Here is a tiny trained network, its code and every weight. The questions are about switching its units off for an input and a class, where a switched-off unit gives its printed mean instead of its output.

import numpy as np


def w(rows, s, z=0):
    codes = np.array(rows[::2]) - 128.0
    scale = np.full(codes.shape[1], s)
    scale[-1] = z or s
    return codes * scale


def norm(h):
    return h / np.sqrt((h * h).mean(-1, keepdims=True) + 1e-5)


def f(y):
    return y / 2 * (1 + np.tanh(0.7978845608 * (y + 0.044715 * y**3)))


def log_softmax(a):
    a = a - a.max(-1, keepdims=True)
    return a - np.log(np.exp(a).sum(-1, keepdims=True))


def net(x, mask):
    res = np.array(x, float).reshape(1, 2) / 4 @ E
    u = 0
    for l in range(2):
        y = f(norm(res) @ A[l][:, :-1].T + A[l][:, -1])
        res = res + np.where(mask[u : u + 13], y, B[l][:, -1]) @ B[l][:, :-1]
        u += 13
    return log_softmax(norm(res)[-1] @ U[:, :-1].T + U[:, -1])


A, B = {}, {}
E = w([
[115,156,252,45,42,116],'x0',
[135,54,22,99,70,30],'x1',
],0.0041)
A[0] = w([
[38,100,159,255,49,59,77],'0.n1',
[146,146,134,147,152,183,17],'0.n2',
[133,151,114,153,77,126,89],'0.n3',
[158,80,102,183,153,135,52],'0.n4',
[133,172,67,212,176,136,99],'0.n5',
[113,115,69,76,75,152,4],'0.n6',
[207,197,208,202,126,110,139],'0.n7',
[133,106,178,94,63,139,9],'0.n8',
[103,200,146,45,54,159,92],'0.n9',
[114,189,107,109,15,111,142],'0.n10',
[149,90,127,137,35,11,87],'0.n11',
[110,134,76,185,106,178,65],'0.n12',
[160,93,81,121,178,80,84],'0.n13',
],0.0064,0.002)
B[0] = w([
[139,96,251,150,184,58,133],'0.n1',
[170,174,101,128,93,101,139],'0.n2',
[118,116,186,120,164,152,122],'0.n3',
[68,164,177,73,78,235,165],'0.n4',
[119,130,171,189,12,122,227],'0.n5',
[202,186,79,230,118,67,138],'0.n6',
[179,94,41,57,172,50,185],'0.n7',
[37,120,134,141,146,168,163],'0.n8',
[52,40,89,254,117,201,207],'0.n9',
[174,136,69,251,112,156,190],'0.n10',
[182,100,132,20,157,153,254],'0.n11',
[96,139,147,147,46,79,151],'0.n12',
[177,140,174,127,51,138,188],'0.n13',
],0.0037,0.004)
A[1] = w([
[211,181,141,88,62,118,174],'1.n1',
[118,81,161,181,54,177,133],'1.n2',
[154,109,169,132,90,168,84],'1.n3',
[162,136,181,108,86,134,70],'1.n4',
[117,196,188,131,219,144,88],'1.n5',
[122,91,129,81,175,207,142],'1.n6',
[138,65,82,166,253,180,182],'1.n7',
[84,123,226,53,67,99,109],'1.n8',
[187,212,210,89,60,159,165],'1.n9',
[155,196,173,134,81,81,77],'1.n10',
[162,143,52,164,127,104,250],'1.n11',
[96,123,152,122,122,105,49],'1.n12',
[116,240,194,183,181,183,179],'1.n13',
],0.0071,0.0024)
B[1] = w([
[187,155,88,178,193,150,182],'1.n1',
[62,112,141,121,111,136,244],'1.n2',
[99,130,103,138,113,105,154],'1.n3',
[112,173,139,115,176,135,131],'1.n4',
[203,32,145,86,63,127,181],'1.n5',
[201,143,98,163,128,118,161],'1.n6',
[124,255,91,143,219,120,183],'1.n7',
[104,202,93,202,154,154,158],'1.n8',
[148,176,68,134,229,98,180],'1.n9',
[159,152,95,109,156,144,122],'1.n10',
[101,158,229,116,156,176,216],'1.n11',
[106,134,91,158,154,126,109],'1.n12',
[113,63,122,106,67,98,253],'1.n13',
],0.0068,0.005)
U = w([
[6,68,134,182,50,164,179],'0',
[251,53,123,93,119,119,184],'1',
[115,235,85,170,255,139,177],'2',
[86,166,158,70,147,57,3],'3',
[96,150,151,97,155,60,13],'4',
],0.013,0.0051)

Each question gives the input, the list of numbers given to net, and the class t.
The units are the neurons (one row each of A and B). Each row of codes is followed by its name. A weight is (code - 128) times the scale printed after its matrix; where a second scale follows, it is the last column's (A, B and U).
mask holds one flag per neuron, layer by layer. A switched-off neuron (its flag False) gives its mean, the last column of its row in B, instead of its output. The means were averaged over made-up inputs and are rounded, as every weight is.
A unit's drop is (log p(t) with every unit on - log p(t) with that unit switched off) / (log p(t) with every unit on - log p(t) with every unit switched off).
The circuit of an input: a set's keep is (log p(t) with only the set's units on - log p(t) with every unit switched off) / (log p(t) with every unit on - log p(t) with every unit switched off). Starting from the 12 units with the biggest drops (on a tie, the unit counted first), units are removed one at a time, each time the one whose removal leaves the highest keep (on an exact tie, the one counted first), for as long as the keep stays at least 0.8.
units of the circuit, in order: the units of the circuit, biggest drop first
unit that matters most: the unit with the biggest drop
k most important neurons: the k neurons with the biggest drops, biggest first
k most important neurons of layer l: the k neurons of layer l with the biggest drops, biggest first
drop of u: that unit's drop, to one decimal
input [3,-4], class 1: 3 most important neurons of layer 0 : [0.n5 0.n7 0.n11]
input [-5,5], class 0: units of the circuit, in order : [1.n11 1.n9]
input [-3,1], class 2: units of the circuit, in order : [1.n13]
input [3,3], class 2: 3 most important neurons : [0.n5 1.n7 0.n12]
input [-6,5], class 0: 2 most important neurons of layer 1 : [1.n11 1.n5]
input [-4,-7], class 1: 2 most important neurons : [1.n5 1.n13]
input [-4,1], class 0: 2 most important neurons : [0.n11 1.n7]
input [-2,0], class 2: 2 most important neurons of layer 0 : [0.n9 0.n10]
input [-6,-5], class 0: 2 most important neurons : [0.n5 1.n13]
input [3,-1], class 2: 2 most important neurons of layer 1 : [1.n7 1.n13]
input [-4,0], class 0: 3 most important neurons : [0.n11 1.n7 1.n2]
input [-5,-7], class 1: 2 most important neurons of layer 1 : [1.n5 1.n13]
input [-4,2], class 0: 2 most important neurons of layer 0 : [0.n11 0.n2]
input [-7,5], class 0: unit that matters most : 0.n5
input [-7,7], class 0: 4 most important neurons of layer 0 : [0.n13 0.n7 0.n4 0.n5]
input [1,-4], class 1: 3 most important neurons : [1.n5 0.n10 0.n11]
input [2,0], class 2: 2 most important neurons : [1.n7 0.n5]
input [0,-6], class 1: drop of 1.n5 : 0.4
input [2,3], class 2: drop of 1.n7 : 0.3
input [-8,-3], class 0: drop of 0.n5 : 1.5
